Here is a tiny trained network, its code and every weight. The questions are about switching its units off for an input and a class, where a switched-off unit gives its printed mean instead of its output.

import numpy as np


def w(rows, s, z=0):
    codes = np.array(rows[::2]) - 128.0
    scale = np.full(codes.shape[1], s)
    scale[-1] = z or s
    return codes * scale


def f(y):
    return np.maximum(y, 0)


def log_softmax(a):
    a = a - a.max(-1, keepdims=True)
    return a - np.log(np.exp(a).sum(-1, keepdims=True))


def net(x, mask):
    res = np.array(x, float).reshape(1, 4) / 4 @ E
    y = f(res @ A[0][:, :-1].T + A[0][:, -1])
    res = res + np.where(mask, y, B[0][:, -1]) @ B[0][:, :-1]
    return log_softmax(res[-1] @ U[:, :-1].T + U[:, -1])


A, B = {}, {}
E = w([
[12,163,155,155,12],'x0',
[221,194,213,44,95],'x1',
[45,92,87,1,121],'x2',
[133,127,120,128,121],'x3',
],0.0095)
A[0] = w([
[98,77,70,143,169,180],'n0',
[177,108,142,254,152,99],'n1',
[68,105,149,110,67,115],'n2',
[211,133,123,82,181,151],'n3',
[193,149,195,19,105,2],'n4',
[154,190,157,55,137,169],'n5',
[64,150,139,137,82,158],'n6',
[139,61,117,118,120,134],'n7',
[189,99,134,124,155,58],'n8',
[146,126,144,123,171,102],'n9',
[133,181,187,171,34,128],'n10',
[117,187,186,117,68,106],'n11',
[69,113,145,129,77,164],'n12',
[114,69,99,101,174,154],'n13',
[115,101,156,95,109,180],'n14',
[113,145,153,142,76,134],'n15',
[175,113,140,231,143,210],'n16',
[135,38,42,82,154,154],'n17',
[91,88,127,216,110,12],'n18',
[155,147,133,201,147,210],'n19',
[104,95,89,197,108,61],'n20',
[171,194,181,86,85,141],'n21',
[190,153,111,115,208,62],'n22',
[78,158,119,125,104,152],'n23',
[167,158,119,221,148,113],'n24',
[126,178,157,147,133,101],'n25',
[94,128,144,49,101,230],'n26',
[208,136,91,114,209,216],'n27',
[164,199,166,197,66,123],'n28',
[76,145,125,141,91,34],'n29',
[93,45,91,119,183,149],'n30',
[149,115,142,169,197,100],'n31',
[68,65,106,229,141,125],'n32',
[135,159,146,126,180,181],'n33',
[152,12,99,88,179,180],'n34',
[60,159,129,141,74,42],'n35',
],0.0097,0.0073)
B[0] = w([
[117,107,132,152,172,206],'n0',
[69,185,89,131,100,220],'n1',
[132,154,128,95,56,188],'n2',
[102,149,101,142,80,217],'n3',
[27,254,35,185,51,193],'n4',
[166,128,171,76,100,206],'n5',
[137,139,154,97,94,202],'n6',
[133,141,147,139,156,152],'n7',
[166,127,171,52,82,163],'n8',
[126,131,125,104,106,153],'n9',
[161,56,167,156,191,211],'n10',
[187,81,173,128,175,187],'n11',
[163,124,142,96,79,199],'n12',
[126,107,153,145,181,185],'n13',
[77,137,97,147,133,172],'n14',
[169,84,160,120,178,174],'n15',
[123,183,124,77,58,239],'n16',
[156,85,147,166,179,207],'n17',
[185,109,171,31,73,168],'n18',
[206,92,183,58,118,216],'n19',
[154,153,166,95,56,172],'n20',
[165,55,164,109,147,207],'n21',
[171,140,138,75,48,187],'n22',
[153,138,147,89,94,179],'n23',
[87,184,82,140,67,200],'n24',
[126,92,148,129,149,149],'n25',
[70,168,98,170,121,221],'n26',
[83,188,88,160,97,249],'n27',
[164,60,154,163,198,206],'n28',
[65,184,80,197,135,155],'n29',
[130,96,144,156,164,198],'n30',
[112,174,116,145,121,175],'n31',
[106,178,106,119,59,223],'n32',
[103,124,110,151,131,174],'n33',
[149,94,112,173,190,217],'n34',
[83,208,75,177,99,176],'n35',
],0.0087,0.012)
U = w([
[47,175,49,219,121,203],'0',
[151,126,149,5,97,3],'1',
[166,30,162,165,240,200],'2',
],0.016,0.0019)

Each question gives the input, the list of numbers given to net, and the class t.
The units are the neurons (one row each of A and B). Each row of codes is followed by its name. A weight is (code - 128) times the scale printed after its matrix; where a second scale follows, it is the last column's (A, B and U).
mask holds one flag per neuron, in row order. A switched-off neuron (its flag False) gives its mean, the last column of its row in B, instead of its output. The means were averaged over made-up inputs and are rounded, as every weight is.
A unit's drop is (log p(t) with every unit on - log p(t) with that unit switched off) / (log p(t) with every unit on - log p(t) with every unit switched off).
The circuit of an input: a set's keep is (log p(t) with only the set's units on - log p(t) with every unit switched off) / (log p(t) with every unit on - log p(t) with every unit switched off). Starting from the 12 units with the biggest drops (on a tie, the unit counted first), units are removed one at a time, each time the one whose removal leaves the highest keep (on an exact tie, the one counted first), for as long as the keep stays at least 0.8.
units of the circuit, in order: the units of the circuit, biggest drop first
top k neurons: the k neurons with the biggest drops, biggest first
drop when u is switched off: that unit's drop, to one decimal
input [1,4,-8,-8], class 2: units of the circuit, in order -> n28
input [2,-5,-8,5], class 1: units of the circuit, in order -> n19; n18
input [0,2,4,-6], class 0: top 2 neurons -> n19; n26
input [6,1,-7,-8], class 2: units of the circuit, in order -> n28; n10
input [0,2,2,-7], class 0: top 2 neurons -> n19; n18
input [-7,3,2,-1], class 0: units of the circuit, in order -> n27; n4
input [7,1,-3,-6], class 2: top 2 neurons -> n10; n28
input [3,0,-2,8], class 1: top 2 neurons -> n34; n17
input [-6,1,-8,8], class 1: top 3 neurons -> n19; n8; n22
input [-2,1,-5,7], class 1: top 3 neurons -> n19; n4; n26
input [4,-2,0,6], class 1: top 3 neurons -> n4; n27; n1
input [-1,1,1,-7], class 0: top 3 neurons -> n10; n28; n19
input [-6,-7,2,5], class 2: top 2 neurons -> n17; n4
input [-7,8,4,6], class 0: units of the circuit, in order -> n4
input [-2,7,7,-2], class 0: drop when n4 is switched off -> 0.4
input [4,4,-4,7], class 2: drop when n31 is switched off -> 0.0
input [-6,0,3,-4], class 2: drop when n34 is switched off -> 0.1
